Each row has a class, written after it.
[-68 -20 -12  48 -24  55 -24  38  -3  24   0 -40  22 -31   4 -41  14 -44
  -5   9  11 -18 -38  26   0  52  19   7  36 -60  27   8 -29  16  18 -39]
nubo
[ 38 -45 -18 -20 -52  35   3 -10 -33  33  85  14  -5 -52 -25 -27 -13 -35
 -25  42  50  24  -9 -21  71 -26  36 -36 -15  43  14  16 -24 -44 -16 -44]
gopu
[-12  23 -14 -49 -29  36 -45  25  51 -23 -31  19 -37   2  -1  -9  42 -33
  -5  15 -45 -28   0   0  -5  79  27  -8 -68 -17  51  18 -12  22   4  21]
rovu
[-20   8 -22 -25 -31  49 -24  20  55 -21 -42  19 -44  -3 -10  -6  53 -25
   5  32 -51 -20  -4  14  -9  76  36  -5 -64  -8  35  16  -4  32  -3  29]
feke
[-61 -12 -26  35 -14  56  -7  46  14  17   4 -20  30 -21  -2 -29  15 -26
  12   9  25 -25 -32  11   4  45   7  18  39 -59  37  15 -44  10  30 -41]
rovu
[ 23 -24 -17 -26 -59  23   1 -19 -23  40  77  33  -9 -42 -11 -33 -27 -48
 -12  45  56  38   6 -15  67   0  34 -35  -5  36  21  21 -33 -43 -18 -39]
kuv
[ -52  -18   16   -7  -19   38  -30  -45   78   89   14   58    2   18
   -5   11    2  -54    5   18   -5    9   27   39  -93   74   67 -100
  -14   40   38   -7   14  -60   22  -23]
nifa
[ 26 -23  -9 -19 -57  39 -10  -3 -18  26  79  29 -13 -36 -21 -26 -29 -51
 -22  48  58  33   5 -21  70   7  31 -36 -15  38  25  12 -27 -41 -22 -39]
kuv
[-70 -10 -25  31 -23  36  -6  48  25  21  -1 -20  24 -16   8 -34  20 -41
  -4   5  21 -22 -17   5   7  60  16   9  61 -46  41   8 -20   9  30 -33]
dozum
[ 37 -19 -23 -34 -69  12 -23   8 -18  38  63  37   0 -56 -24 -28 -32 -47
 -35  48  60  30   0 -25  65 -13  30 -27  -1  32  38  20 -23 -41 -23 -44]
rovu
[ -50    1   16  -44  -18   25  -38  -47   73   95    7   66   10    7
    8   21  -21  -46  -18   13  -15   -2   40   51 -105   68   54 -109
  -20   45   34   -5    9  -67   22  -27]
sude
[-52  36 -47  56  10  62 -23 -58 -15 -60   0 -17 -13  72 -26  -4   0 -79
  -3 -32 -47   4  -6 -10   8 -55  -8 -16 -54   4  58   5 -25  53 -30   8]
verur
[-62 -14 -22  32 -26  41 -22  43   5  30  15 -18  21 -14  19 -37   4 -36
  -5   2  16 -20 -10   4  -1  57  14   4  53 -40  39   7 -20  10  34 -43]
verur
[ 50 -35  -6 -48 -70  22  -5  -4  -9  52  79  33  -6 -52 -18 -32 -35 -59
 -24  44  51  40   9  -7  57  -6  31 -28  -9  19  23   2 -27 -41 -18 -24]
gopu
[ 33 -40 -10 -44 -58  32  -1  -7 -23  53  81  46  -8 -58 -17 -29 -30 -46
 -27  50  50  29   7 -12  62  -3  31 -31 -16  30  30   8 -27 -52 -18 -37]
gopu
[ -8  13  -9 -25 -25  35 -22  19  55 -31 -30  17 -37 -13 -19  -2  47 -25
  12  29 -49 -27 -16   8  -3  72  30  -5 -76   3  19   9  -1  11  -1  17]
feke
[ -62   12    7  -32  -20  -10  -52  -45   88   92    7   67   -4    6
   -2    8    0  -56  -16   18   -2    6   30   37  -90   71   64 -103
   -8   68   34   -7   22  -86   13  -35]
nubo
[-59   1 -32  65   5  74 -27 -40 -30 -66   3  -7   5  64 -30  -7 -13 -87
  17 -24 -47  -8 -10  -6  -2 -72  -3  -9 -62 -16  68   3 -33  53 -27  24]
zofo
[ -66    0    8  -21  -12   24  -34  -56   95   94    7   70   10    5
   -7   20   -1  -49  -10   21   -2    3   21   60  -89   64   51 -105
  -22   56   21  -17   11  -76   24  -41]
feke
[-51  27 -56  50  16  55 -24 -41 -27 -68 -13 -25 -12  68 -45   1   3 -66
 -18 -25 -46   1 -18 -13  19 -88  -6  -3 -49  -2  72  15 -33  53 -47  14]
verur
[-64  -6 -24  43   1  63  -9  41   5  14 -21 -28  23 -22   2 -20  29  -8
  13   5  12 -20 -31  18   9  53  12   4  53 -44  27  21 -35  19  21 -34]
kuv
[ -5  22 -22 -29 -35  27 -20  25  66 -39 -36  14 -37 -15 -23 -11  49 -15
 -12  24 -38 -14 -13   3  -1  61  39  -5 -73  -7  49  18  -3  25 -10  25]
rovu
[-42  25 -59  59   9  71 -10 -48 -21 -75  -5 -24  -5  59 -31   5  -4 -73
 -15 -33 -52  -7 -14 -19   8 -62 -14 -20 -64   0  56   8 -25  60 -30  15]
sude
[ 37 -34  -8 -37 -60  37 -11  -1 -15  41  83  35 -12 -52 -19 -23 -26 -56
 -40  46  45  27   6 -17  71   2  34 -41 -28  32  25   9 -25 -45 -15 -39]
gopu
[-63 -13 -24  29 -12  64 -23  44  16  35   8 -22  20 -23   5 -30   5 -37
  14   5  18 -29 -26  18   3  47  12  14  38 -64  36   7 -42   4  35 -38]
verur
[-49   3 -43  42  13  69 -37 -33 -19 -52 -22 -23  -1  69 -36  -1   5 -74
 -10 -28 -58  -4 -20   4  -5 -72  -2 -18 -49 -12  69   9 -30  53 -33  32]
gopu
[-69 -19  -1  40  -2  60 -12  36 -12  17  -7 -23  26 -26  17 -26  12 -35
  -2   5   7 -32 -28  30  13  52  -1  15  30 -74  26   8 -37  16  32 -40]
zofo
[ 25 -34 -15 -19 -54  35 -17 -17 -29  33  77  35  -8 -45 -19 -19 -32 -46
 -28  41  53  26  -3 -21  67 -19  33 -46 -32  35  22  13 -21 -41 -11 -35]
sude
[ 49 -27 -20 -35 -65  25 -10   3 -24  35  77  36  -3 -50 -10 -26 -30 -44
 -41  45  55  33   6 -20  71   1  28 -39 -13  28  31  25 -29 -41 -18 -42]
rovu
[-72 -20 -22  48  -9  59 -13  31 -10  21 -11 -16  24 -39   8 -23   8 -31
   3   8  -1 -33 -29  20   7  42   8  14  31 -62  34   4 -26  23  20 -34]
feke
[ 28 -21 -11 -14 -53  40 -13  -4 -22  21  68  29   1 -47  -9 -25 -30 -53
 -24  41  59  32  -5  -9  72   4  29 -38 -14  30  24   7 -31 -37 -25 -44]
zofo
[-21  15 -18 -16 -27  46 -37  17  50 -28 -38  20 -41 -17  -9  -7  42 -27
  21  29 -50 -30 -17   9  -1  63  37  -7 -83   2  25  12  -2  20  -3  28]
feke
[ -50   -2   10  -40   -8   34  -43  -49   66   90    8   67    3   15
    1   27  -16  -31  -36   16  -20  -14   46   57  -99   49   50 -114
  -27   56   26    9   11  -61   23  -28]
kuv
[-10  34 -29 -32 -21  32 -32  26  47 -32 -36   3 -52  14  -7  -6  53 -12
  -3  19 -40 -12  -2  -7   2  59  34  -1 -52   7  38  23  -1  28 -14  24]
verur
[-60 -25 -16  45  -9  65 -21  47 -13  23 -15 -22  27 -25   7 -28  17 -38
  -2   9   0 -20 -28  15   9  57   9   6  41 -54  32   8 -28  24  20 -32]
nifa
[-40  10 -10 -24 -30  34 -42  27  46 -22 -24   9 -51   7   0 -23  62 -37
   8  26 -45 -22  -8  -3  -5  85  41 -11 -60   3  35  13  -4  14   2  17]
nubo
[-78 -26 -25  49 -27  56  -6  50  22  32  -5 -25  27 -28  15 -38  10 -24
  -4  10  30 -18 -31  21  -9  66  12   6  47 -65  47   4 -18  17  41 -26]
sude
[ 23 -24  -5 -26 -63  33 -13  -7 -26  35  73  26  -5 -58 -14 -28 -33 -66
 -26  39  48  33  -4 -16  67  15  36 -34 -19   8  30   6 -30 -34 -20 -43]
sude
[-69 -27 -20  41  -9  69  -5  41  19  30  -6 -16  30 -31   3 -24  19 -17
  26  13  20 -33 -33  25  -5  57  12   8  46 -56  31   4 -36   6  40 -29]
feke
[-71  18 -72  67  13  61 -27 -47 -24 -77 -20 -24  -3  70 -44  -9  10 -80
 -23 -26 -57  -3 -25   4  -2 -85  -1 -19 -57   2  61  19 -33  60 -44  22]
nubo
[ -53   -9   13  -41  -22   24  -48  -51   71  107    8   77   12   -1
   13   14  -15  -49  -14   15  -19  -10   42   61 -103   60   46 -113
  -14   48   24  -11   18  -68   35  -24]
feke
[-64 -10   2 -21 -22  19 -34 -51  96  86   4  60   9  21  -4   8   6 -62
  11   8 -10   8  28  43 -93  65  72 -88  -9  42  39  -6  13 -60  23 -24]
dozum
[-12  10  -7 -17 -29  29 -17  22  53 -45 -32   9 -38 -15  -5 -15  48 -24
   3  26 -38 -22 -15   5   8  82  37  -5 -75  -1  40  14   0  12  -3  22]
zofo
[ 26 -34 -13 -20 -52  29  -8 -23 -25  36  86  28  -7 -47 -11 -21 -22 -56
 -21  45  50  22   3 -15  77  -5  28 -45 -26  41  13  12 -25 -51  -5 -37]
feke
[ 25 -34  -9 -36 -57  30  -5 -21 -23  45  81  41  -6 -48 -12 -25 -27 -50
 -30  41  53  24  11 -12  60   0  27 -40  -7  20  23   1 -23 -38  -6 -37]
feke
[ 29 -27  -6 -14 -48  34  -4  -6 -28  16  77  39  -9 -49 -11 -22 -31 -54
 -39  44  57  22  -5 -10  78   8  26 -34 -27  17  31  11 -28 -41 -22 -49]
zofo
[-17   9  -8 -43 -34  32 -32  25  71 -11 -36   6 -45  -6  -6 -11  63 -32
 -10  29 -39 -30  -6   8   7  84  40 -15 -56   4  33  18   1   7  14  18]
dozum
[ -55  -10   10  -37  -16   22  -38  -44   66   98    7   65   10   13
   10   14  -20  -37  -22   17  -15  -10   42   54 -102   59   45  -99
  -10   50   35    5   10  -64   28  -31]
kuv
[ -49    4    7  -32  -20   15  -37  -56   85  103   17   63    1   11
    3   11  -10  -49   -5   15   -1   12   29   46  -83   63   61 -100
   -9   56   32   -3    4  -82   20  -47]
verur
[ 15 -42 -13 -22 -61  21 -22  -3 -35  41  74  39  -5 -45 -29 -29 -32 -36
 -22  51  59  29   3 -29  60 -28  43 -31  -5  46  32  17 -14 -39 -21 -39]
kuv
[ 31 -22 -29 -27 -66  12 -17  -7 -25  42  75  39  -7 -51 -15 -39 -37 -43
 -26  44  65  34  -2 -28  70 -12  31 -30   4  47  31  14 -16 -51 -21 -51]
verur
[-53  15 -41  47  29  77 -21 -44 -25 -64 -27 -25  -2  69 -48   7   8 -70
 -22 -23 -53 -12 -18   4   4 -72 -11 -23 -53 -10  59  14 -36  50 -33  28]
nifa
[ 32 -36 -25 -26 -46  29 -11 -16 -22  44  89  40 -11 -40 -17 -21 -28 -44
 -19  44  61  22  -1 -27  72 -25  26 -35 -27  56  10  13 -19 -57  -9 -43]
gopu
[ 34 -35   3 -17 -56  32 -12 -18 -33  40  98  37  -7 -38 -12 -21 -34 -63
 -13  35  57  36  -1 -26  70  -5  22 -45 -26  27  18   2 -23 -51  -6 -44]
sude
[ -63    7   14  -41  -20   -7  -45  -54   87   87   12   66   12   18
   -7   13  -10  -65   -5    7   -9   -3   37   38 -108   63   54  -99
    0   56   40  -22   25  -73   21  -31]
feke
[-63   6 -31  60  20  77 -26 -34 -34 -54   1 -16  -9  71 -30  -3   3 -79
  25 -23 -46  -9 -11 -15   1 -69  -4  -2 -61 -28  57   6 -32  56 -23  39]
nifa
[-58 -11 -27  39  -4  62  -9  40   8  13 -10 -24  30 -22  -5 -24  18 -18
  15   5  15 -25 -31  15   7  46   5   3  49 -38  32  16 -36  10  24 -34]
kuv
[ -41    8    8  -45  -19   23  -52  -45   74   88    5   66   12   16
   -1   19  -16  -44  -24    7  -15   -8   38   47 -106   49   48 -106
  -18   43   39    2   11  -61   22  -30]
rovu
[-46  10 -47  61  13  75 -16 -45 -25 -64 -14 -20  -7  60 -47   0  10 -73
 -12 -15 -47   5 -19 -10  19 -78  -7 -17 -63   4  60   9 -30  56 -39  26]
nifa
[-68 -16 -15  36  -5  80 -25  51   2  23  -8 -26  30 -26   1 -18  15 -25
  15   0  11 -25 -31  10  -2  50   9   6  37 -65  28   3 -32  22  32 -32]
sude
[ -58    0   12  -37  -17    0  -46  -47   84   92    5   74    8   15
   -4   19    7  -45  -16   15  -10    1   41   43  -95   59   51 -107
   -3   69   31  -17   32  -67   28  -27]
feke
[-64 -11 -20  44 -33  38 -10  46  16  14  -1 -18  28 -13  10 -44   8 -38
   5   3  25 -13 -21  10  -8  68  17  10  63 -57  51   8 -25  21  27 -34]
rovu
[-59 -17 -33  35 -22  45  -9  48  17  26  13 -17  15 -20   9 -33   9 -26
  -3   9  22 -28 -14  10  -3  58  24   9  53 -46  37  15 -24   7  33 -39]
verur
[-56  31 -53  54  13  55  -9 -55  -5 -75 -15 -26  -9  60 -29  -1  11 -77
 -20 -32 -51 -14 -19 -15  26 -60  -8 -13 -60   1  52  11 -24  53 -27   9]
dozum
[-27  17 -30 -26 -25  39 -28  23  42 -25 -51  17 -45  -3   2  -7  52 -16
  -5  27 -44 -11  -9   9   2  75  37  -5 -65 -11  42  27  -4  33  -7  32]
sude
[ -59  -11    3  -10  -11   35  -40  -51   85   89   -2   61    8   13
   -4   12   -5  -55   -9   18   -7    2   16   56  -93   68   59 -100
  -26   43   25   -3   10  -62   25  -31]
nifa
[-52  22 -43  59  10  71 -26 -59 -16 -65  -8 -21 -11  66 -39   2  -3 -83
  -5 -29 -57  -7 -12  -8   6 -63  -5 -22 -62   9  55   3 -29  56 -37   8]
kuv
[ -59    0   12  -18  -12   29  -36  -51   88   84    3   59   17    9
   -2   13   -6  -55    0   14    0    4   19   54  -93   65   55 -102
  -13   52   32  -11    4  -76   19  -44]
zofo
[-66   3 -42  60  23  76 -31 -46 -34 -63 -17 -17   0  77 -46   4  11 -74
 -13 -29 -63  -3 -16   8   4 -79 -10 -17 -54 -16  59  12 -36  67 -30  16]
kuv
[-47  20 -50  57  12  69 -30 -40 -30 -65 -13 -28  -7  60 -26   0   1 -69
  -7 -30 -58 -11 -14 -15  14 -80 -11 -12 -64   7  53  11 -21  62 -31  28]
gopu
[ 22 -27 -12 -47 -54  14  -3 -16 -10  46  66  50  -4 -46 -15 -24 -28 -60
 -40  42  48  26   9  -7  61  10  33 -31  -6  22  33  12 -23 -52 -17 -44]
dozum
[-25  13 -17 -29 -10  49 -25  22  51 -34 -34  28 -46   7   1  -1  58 -11
   1  26 -34 -26  -3   5   3  73  32 -15 -73   1  38  21  -7  15   5  26]
zofo
[-45  28 -48  59  10  71 -20 -52 -17 -66 -12 -13   0  55 -35   5  -8 -76
   1 -35 -50   2 -17 -17   3 -59 -14 -22 -61  -1  57  -1 -22  54 -33  15]
sude
[-26  26 -31 -22 -24  35 -39  24  40 -34 -40  10 -58   3   2 -13  64 -24
 -11  25 -46 -16  -7  -4   6  83  44 -12 -63   6  42  29   1  28 -17  26]
nubo
[-60 -12 -20  41 -11  60  -6  34  18  21   6 -11  26 -23   7 -24   3 -35
   7   9  30 -23 -28  15   6  41   2   3  35 -49  34   2 -38   1  28 -44]
zofo
